Below are the code and all the weights of a small trained network. Each question names an input and a target symbol and asks about switching units off, where a switched-off unit gives its printed mean instead of its output.

import numpy as np


def w(rows, s, z=0):
    codes = np.array(rows[::2]) - 128.0
    scale = np.full(codes.shape[1], s)
    scale[-1] = z or s
    return codes * scale


def norm(h):
    return h / np.sqrt((h * h).mean(-1, keepdims=True) + 1e-5)


def f(y):
    return np.maximum(y, 0)


def softmax(a):
    e = np.exp(a - a.max(-1, keepdims=True))
    return e / e.sum(-1, keepdims=True)


def log_softmax(a):
    a = a - a.max(-1, keepdims=True)
    return a - np.log(np.exp(a).sum(-1, keepdims=True))


def net(x, mask):
    ids = ['Ψαγδεζηθμξσω'.index(c) for c in x.split()]
    T = len(ids)
    res = E[ids] + P[:T]
    r = norm(res)
    for j in range(3):
        rows = slice(3 * j, 3 * j + 3)
        q, k, v = (r @ M[0][rows].T for M in (Q, K, V))
        z = softmax(np.where(np.tri(T) > 0, q @ k.T / 3**0.5, -1e9)) @ v
        o = O[0][rows]
        res = res + np.where(mask[j], z, o[:, -1]) @ o[:, :-1]
    y = f(norm(res) @ A[0][:, :-1].T + A[0][:, -1])
    res = res + np.where(mask[3:7], y, B[0][:, -1]) @ B[0][:, :-1]
    return log_softmax(norm(res)[-1] @ U[:, :-1].T + U[:, -1])


Q, K, V, O, A, B = {}, {}, {}, {}, {}, {}
E = w([
[111,94,88],'Ψ',
[145,95,99],'α',
[251,136,134],'γ',
[123,112,94],'δ',
[122,131,143],'ε',
[135,95,123],'ζ',
[126,136,86],'η',
[137,85,141],'θ',
[64,213,157],'μ',
[131,120,115],'ξ',
[134,80,137],'σ',
[124,79,122],'ω',
],0.027)
P = w([
[108,249,251],'0',
[166,11,4],'1',
[159,77,3],'2',
[192,22,24],'3',
[184,46,36],'4',
[160,108,39],'5',
[161,104,27],'6',
[157,118,46],'7',
[168,98,50],'8',
],0.0066)
Q[0] = w([
[141,161,165],'h0',
[251,171,160],'h0',
[79,141,87],'h0',
[96,165,143],'h1',
[13,61,139],'h1',
[135,124,162],'h1',
[73,124,132],'h2',
[63,68,198],'h2',
[157,116,132],'h2',
],0.025)
K[0] = w([
[128,115,92],'h0',
[229,161,87],'h0',
[98,95,145],'h0',
[160,137,73],'h1',
[255,152,128],'h1',
[128,98,126],'h1',
[69,142,92],'h2',
[17,111,146],'h2',
[166,117,137],'h2',
],0.027)
V[0] = w([
[3,116,140],'h0',
[64,82,69],'h0',
[46,37,158],'h0',
[115,70,181],'h1',
[238,194,97],'h1',
[151,137,126],'h1',
[216,203,152],'h2',
[20,117,107],'h2',
[139,157,122],'h2',
],0.017)
O[0] = w([
[56,216,78,182],'h0',
[21,177,206,108],'h0',
[127,220,161,149],'h0',
[139,229,125,146],'h1',
[146,38,219,127],'h1',
[132,120,143,129],'h1',
[144,144,7,143],'h2',
[156,67,226,2],'h2',
[124,150,113,118],'h2',
],0.015,0.0061)
A[0] = w([
[51,111,22,4],'n0',
[2,146,148,73],'n1',
[188,118,147,82],'n2',
[195,237,107,144],'n3',
],0.015,0.0041)
B[0] = w([
[165,240,67,222],'n0',
[65,18,36,253],'n1',
[116,109,125,147],'n2',
[225,58,253,255],'n3',
],0.016,0.0073)
U = w([
[27,52,78,181],'Ψ',
[117,133,122,130],'α',
[217,84,92,4],'γ',
[107,200,72,133],'δ',
[199,132,180,109],'ε',
[171,167,164,162],'ζ',
[118,251,203,221],'η',
[187,124,193,130],'θ',
[26,190,175,126],'μ',
[132,128,113,139],'ξ',
[148,67,147,39],'σ',
[107,51,207,65],'ω',
],0.014,0.0032)

Each question gives the input, a string of symbols that net reads in full, and the target symbol t.
The units are the heads (3 rows each of Q, K, V and O) and the neurons (one row each of A and B). Each row of codes is followed by its name. A weight is (code - 128) times the scale printed after its matrix; where a second scale follows, it is the last column's (O, A, B and U).
mask holds one flag per unit, heads first, then neurons. A switched-off unit (its flag False) gives its mean, the last column of its rows in O or B, instead of its output. The means were averaged over made-up inputs and are rounded, as every weight is.
A unit's drop is (log p(t) with every unit on - log p(t) with that unit switched off) / (log p(t) with every unit on - log p(t) with every unit switched off).
The circuit of an input: a set's keep is (log p(t) with only the set's units on - log p(t) with every unit switched off) / (log p(t) with every unit on - log p(t) with every unit switched off). Starting from all 7 units, units are removed one at a time, each time the one whose removal leaves the highest keep (on an exact tie, the one counted first), for as long as the keep stays at least 0.8.
units of the circuit, in order: the units of the circuit, biggest drop first
unit that matters most: the unit with the biggest drop
top k neurons: the k neurons with the biggest drops, biggest first
which heads matter: for each layer, one digit per head in row order, 1 if its drop is at least 0.15 and else 0, layers parted by /
drop of u: that unit's drop, to one decimal
input δ σ Ψ δ ω δ σ, target Ψ: unit that matters most : h2
input Ψ δ ε δ ω ζ δ, target μ: which heads matter : 100
input ω ξ θ ξ ω, target η: which heads matter : 110
input η η α ω α, target ω: units of the circuit, in order : [h2, h1]
input δ δ δ Ψ ω ζ ζ η, target Ψ: which heads matter : 001
input δ δ ζ ω Ψ δ, target Ψ: units of the circuit, in order : [h2, n3]
input δ δ δ η, target Ψ: units of the circuit, in order : [h2, h0]
input Ψ δ Ψ, target μ: which heads matter : 100
input δ γ Ψ δ, target δ: top 2 neurons : [n0, n1]
input δ δ ω ε, target Ψ: units of the circuit, in order : [h0, n1]
input ω σ ω ω ε Ψ, target η: which heads matter : 110
input μ η ζ δ ω ω, target δ: which heads matter : 100
input ω α μ ω δ σ, target η: which heads matter : 110
input μ γ ε α γ δ δ δ ζ, target δ: top 2 neurons : [n0, n1]
input δ θ Ψ δ δ δ ξ, target Ψ: unit that matters most : h0
input η ε σ, target ω: which heads matter : 001
input ω ζ ω, target η: which heads matter : 110
input δ δ δ δ δ δ θ, target Ψ: which heads matter : 101
input η δ θ, target ω: top 2 neurons : [n1, n0]
input δ ω ω δ ε, target Ψ: top 2 neurons : [n1, n3]
input γ θ δ Ψ ω, target ω: which heads matter : 000
input ω Ψ ζ Ψ γ θ ω, target ω: units of the circuit, in order : [h2]
input ω Ψ ε μ, target η: which heads matter : 100
input ω ζ δ δ ξ ξ δ θ, target η: which heads matter : 110
input δ δ ω σ, target Ψ: drop of n3 : 0.1
input Ψ η α δ ζ ω σ α, target μ: drop of h1 : 0.2
input ω δ γ ω δ, target δ: drop of h2 : 0.9
input η ζ δ, target ω: drop of h1 : 0.4
